Below is a small trained network, with its code and all its weights. Each question gives an input and a target symbol and asks what happens when units are switched off, that is, made to give their printed mean instead of their output.

import numpy as np


def w(rows, s, z=0):
    codes = np.array(rows[::2]) - 128.0
    scale = np.full(codes.shape[1], s)
    scale[-1] = z or s
    return codes * scale


def f(y):
    return np.maximum(y, 0)


def softmax(a):
    e = np.exp(a - a.max(-1, keepdims=True))
    return e / e.sum(-1, keepdims=True)


def log_softmax(a):
    a = a - a.max(-1, keepdims=True)
    return a - np.log(np.exp(a).sum(-1, keepdims=True))


def net(x, mask):
    ids = ['ΦΩαγεζλστψ'.index(c) for c in x.split()]
    T = len(ids)
    res = E[ids] + P[:T]
    u = 0
    for l in range(2):
        r = res
        for j in range(2):
            rows = slice(2 * j, 2 * j + 2)
            q, k, v = (r @ M[l][rows].T for M in (Q, K, V))
            z = softmax(np.where(np.tri(T) > 0, q @ k.T / 2**0.5, -1e9)) @ v
            o = O[l][rows]
            res = res + np.where(mask[u + j], z, o[:, -1]) @ o[:, :-1]
        u += 2
        y = f(res @ A[l][:, :-1].T + A[l][:, -1])
        res = res + np.where(mask[u : u + 12], y, B[l][:, -1]) @ B[l][:, :-1]
        u += 12
    return log_softmax(res[-1] @ U[:, :-1].T + U[:, -1])


Q, K, V, O, A, B = {}, {}, {}, {}, {}, {}
E = w([
[129,22,150,92,125,158,82,82],'Φ',
[73,193,79,57,189,106,81,151],'Ω',
[132,46,124,129,124,114,185,197],'α',
[209,119,112,205,13,140,125,180],'γ',
[105,219,232,94,95,126,162,86],'ε',
[44,120,117,168,168,73,145,15],'ζ',
[99,148,203,154,6,120,22,145],'λ',
[193,153,210,143,244,213,74,185],'σ',
[124,104,140,97,76,207,243,33],'τ',
[95,109,136,229,89,2,72,189],'ψ',
],0.0091)
P = w([
[220,43,189,102,136,73,113,19],'0',
[33,204,66,163,161,246,129,72],'1',
[119,78,194,71,107,44,69,140],'2',
[72,216,96,167,133,191,122,72],'3',
[98,36,174,73,81,60,120,197],'4',
[85,210,115,168,125,181,143,94],'5',
[103,14,142,76,56,94,144,227],'6',
[93,209,123,168,128,181,134,108],'7',
[102,3,128,88,43,113,168,242],'8',
[97,211,133,163,126,168,143,117],'9',
],0.0055)
Q[0] = w([
[125,120,172,200,106,74,106,68],'L0H0',
[136,159,77,102,132,199,142,155],'L0H0',
[137,48,127,40,31,2,155,118],'L0H1',
[27,112,179,83,54,87,97,77],'L0H1',
],0.0058)
K[0] = w([
[134,93,173,169,90,166,136,158],'L0H0',
[80,138,60,71,142,75,115,141],'L0H0',
[56,64,73,56,44,13,135,172],'L0H1',
[3,133,88,172,20,117,198,117],'L0H1',
],0.0059)
V[0] = w([
[101,165,70,52,133,154,105,220],'L0H0',
[84,219,2,16,131,131,82,173],'L0H0',
[89,123,63,61,77,62,169,105],'L0H1',
[98,111,127,86,67,84,135,87],'L0H1',
],0.0061)
O[0] = w([
[106,68,194,137,166,196,182,209,160],'L0H0',
[108,114,199,133,238,192,204,188,247],'L0H0',
[178,130,191,112,145,19,255,74,45],'L0H1',
[172,139,203,100,83,80,158,60,126],'L0H1',
],0.0056,0.0014)
A[0] = w([
[154,43,194,182,101,104,178,160,147],'L0N0',
[91,179,29,244,167,55,106,95,91],'L0N1',
[156,111,179,111,157,75,93,181,253],'L0N2',
[139,245,101,233,80,180,158,108,155],'L0N3',
[202,193,188,121,179,134,117,112,129],'L0N4',
[232,73,105,46,73,121,187,133,104],'L0N5',
[120,135,140,134,162,134,124,193,75],'L0N6',
[141,98,3,208,95,222,149,48,48],'L0N7',
[180,7,152,119,157,82,140,168,29],'L0N8',
[80,73,173,140,113,169,240,60,180],'L0N9',
[95,144,104,154,79,34,94,149,142],'L0N10',
[174,106,162,119,28,64,142,61,149],'L0N11',
],0.0054,0.0022)
B[0] = w([
[178,109,176,79,174,99,32,140,194],'L0N0',
[97,165,2,181,137,40,177,164,184],'L0N1',
[176,40,125,122,65,126,168,139,252],'L0N2',
[167,203,144,234,67,182,200,116,220],'L0N3',
[184,125,230,74,125,73,138,85,173],'L0N4',
[81,176,173,144,189,104,48,177,171],'L0N5',
[121,97,141,151,145,161,143,149,192],'L0N6',
[215,92,98,141,165,175,209,48,176],'L0N7',
[156,229,186,173,19,230,164,85,167],'L0N8',
[98,80,130,61,222,145,64,72,223],'L0N9',
[146,109,132,81,70,76,16,106,199],'L0N10',
[99,100,75,129,167,253,156,223,237],'L0N11',
],0.0057,0.003)
Q[1] = w([
[225,88,178,93,26,108,21,140],'L1H0',
[158,141,136,126,121,157,139,134],'L1H0',
[107,134,95,237,61,1,147,134],'L1H1',
[59,82,76,160,145,99,161,29],'L1H1',
],0.007)
K[1] = w([
[179,130,145,179,19,149,89,224],'L1H0',
[133,149,150,153,134,136,138,125],'L1H0',
[100,183,50,169,137,1,68,156],'L1H1',
[93,144,51,105,221,54,181,24],'L1H1',
],0.0078)
V[1] = w([
[97,6,53,87,128,144,100,141],'L1H0',
[199,165,91,125,37,156,73,229],'L1H0',
[40,203,48,216,88,90,159,80],'L1H1',
[118,78,251,189,148,122,165,229],'L1H1',
],0.0033)
O[1] = w([
[119,39,124,104,130,151,118,142,175],'L1H0',
[170,126,244,17,75,75,32,137,126],'L1H0',
[14,139,168,197,236,70,177,203,1],'L1H1',
[191,147,19,253,99,63,73,65,156],'L1H1',
],0.0039,0.0017)
A[1] = w([
[152,108,85,141,106,44,67,110,196],'L1N0',
[45,139,110,47,200,111,74,94,130],'L1N1',
[182,192,156,139,94,151,202,86,12],'L1N2',
[159,139,71,227,96,101,189,163,54],'L1N3',
[85,121,112,105,191,126,254,166,192],'L1N4',
[100,159,122,210,197,145,119,140,73],'L1N5',
[116,100,122,131,147,116,230,149,164],'L1N6',
[186,130,171,108,127,154,124,153,134],'L1N7',
[87,205,119,106,156,147,205,100,31],'L1N8',
[140,113,60,181,193,175,158,75,199],'L1N9',
[143,79,132,180,101,154,135,189,252],'L1N10',
[221,132,157,118,133,106,151,128,69],'L1N11',
],0.0083,0.0022)
B[1] = w([
[124,138,178,56,224,143,211,70,189],'L1N0',
[221,53,254,92,40,82,92,166,230],'L1N1',
[157,126,188,187,184,199,210,216,156],'L1N2',
[131,140,126,100,142,16,243,165,157],'L1N3',
[58,57,73,197,95,173,92,167,250],'L1N4',
[170,185,155,120,144,44,92,151,219],'L1N5',
[58,100,37,163,125,161,107,137,186],'L1N6',
[99,99,115,96,165,73,133,116,209],'L1N7',
[166,74,225,208,174,131,100,121,203],'L1N8',
[253,141,98,128,120,89,69,94,255],'L1N9',
[45,107,62,92,97,121,126,153,232],'L1N10',
[155,106,184,67,77,45,137,31,156],'L1N11',
],0.007,0.005)
U = w([
[219,97,182,61,122,80,127,28,215],'Φ',
[119,80,190,141,136,136,93,244,127],'Ω',
[26,86,2,123,120,175,127,170,157],'α',
[181,147,115,152,95,120,182,164,6],'γ',
[106,179,211,141,183,148,157,121,38],'ε',
[133,134,109,194,115,89,102,99,8],'ζ',
[59,195,135,175,61,156,102,81,230],'λ',
[164,196,81,130,159,130,98,115,186],'σ',
[131,118,111,165,143,175,156,90,49],'τ',
[79,181,118,118,193,94,165,125,152],'ψ',
],0.0083,0.0023)

Each question gives the input, a string of symbols that net reads in full, and the target symbol t.
The units are the heads (2 rows each of Q, K, V and O) and the neurons (one row each of A and B). Each row of codes is followed by its name. A weight is (code - 128) times the scale printed after its matrix; where a second scale follows, it is the last column's (O, A, B and U).
mask holds one flag per unit, layer by layer, with each layer's heads first. A switched-off unit (its flag False) gives its mean, the last column of its rows in O or B, instead of its output. The means were averaged over made-up inputs and are rounded, as every weight is.
A unit's drop is (log p(t) with every unit on - log p(t) with that unit switched off) / (log p(t) with every unit on - log p(t) with every unit switched off).
The circuit of an input: a set's keep is (log p(t) with only the set's units on - log p(t) with every unit switched off) / (log p(t) with every unit on - log p(t) with every unit switched off). Starting from the 12 units with the biggest drops (on a tie, the unit counted first), units are removed one at a time, each time the one whose removal leaves the highest keep (on an exact tie, the one counted first), for as long as the keep stays at least 0.8.
circuit, biggest first: the units of the circuit, biggest drop first
k most important neurons: the k neurons with the biggest drops, biggest first
top k neurons in layer l: the k neurons of layer l with the biggest drops, biggest first
heads that matter: for each layer, one digit per head in row order, 1 if its drop is at least 0.15 and else 0, layers parted by /
input ε σ σ Ω α, target Φ: heads that matter	01 / 11
input ψ ζ Ω Ω σ γ, target γ: circuit, biggest first	(L0N3, L1N3)
input σ α λ σ α Φ ζ, target Φ: circuit, biggest first	(L0H1, L1N4, L0H0)
input λ Ω Ω Ω, target Ω: 3 most important neurons	(L1N1, L1N4, L1N8)
input σ σ ψ, target Φ: circuit, biggest first	(L1N0, L0N10)
input σ λ ζ σ σ ζ Φ Ω γ α, target α: heads that matter	01 / 00
input α ζ γ α Ω, target Φ: circuit, biggest first	(L0N11, L1N4, L1N1, L0H0)
input γ τ Ω ε Ω σ Ω ε Ω ζ, target ζ: heads that matter	00 / 11
input Ω Ω Ω α ψ, target Φ: circuit, biggest first	(L1N0, L0N10, L1N4)
input Ω ψ ζ σ τ λ τ Φ σ, target α: circuit, biggest first	(L0H1, L1N10, L1N1)
input σ ζ Ω Ω ε τ λ, target Φ: circuit, biggest first	(L1N4, L0H1)
input ε λ σ σ α, target Φ: 3 most important neurons	(L0N0, L1N4, L1N11)
input λ ε ζ ζ ψ ζ Ω α, target α: heads that matter	00 / 01
input ψ σ ε ψ, target ψ: 2 most important neurons	(L0N1, L1N0)
input Φ ζ Ω, target Φ: top 2 neurons in layer 1	(L1N1, L1N4)
input λ λ λ γ γ Ω σ, target Φ: 2 most important neurons	(L1N11, L1N4)
input ζ ε ζ, target Ω: 2 most important neurons	(L1N1, L0N1)
input Ω λ Ω Ω Ω Ω γ, target Φ: top neuron in layer 1	(L1N11)
input Φ Ω Ω σ Ω λ Ω, target α: heads that matter	10 / 00
input λ α σ Ω, target Ω: top neuron in layer 1	(L1N1)
input ζ λ ψ τ ψ ζ γ, target Φ: top 2 neurons in layer 0	(L0N0, L0N10)
input Ω τ λ Ω Ω ψ σ, target Φ: heads that matter	00 / 01
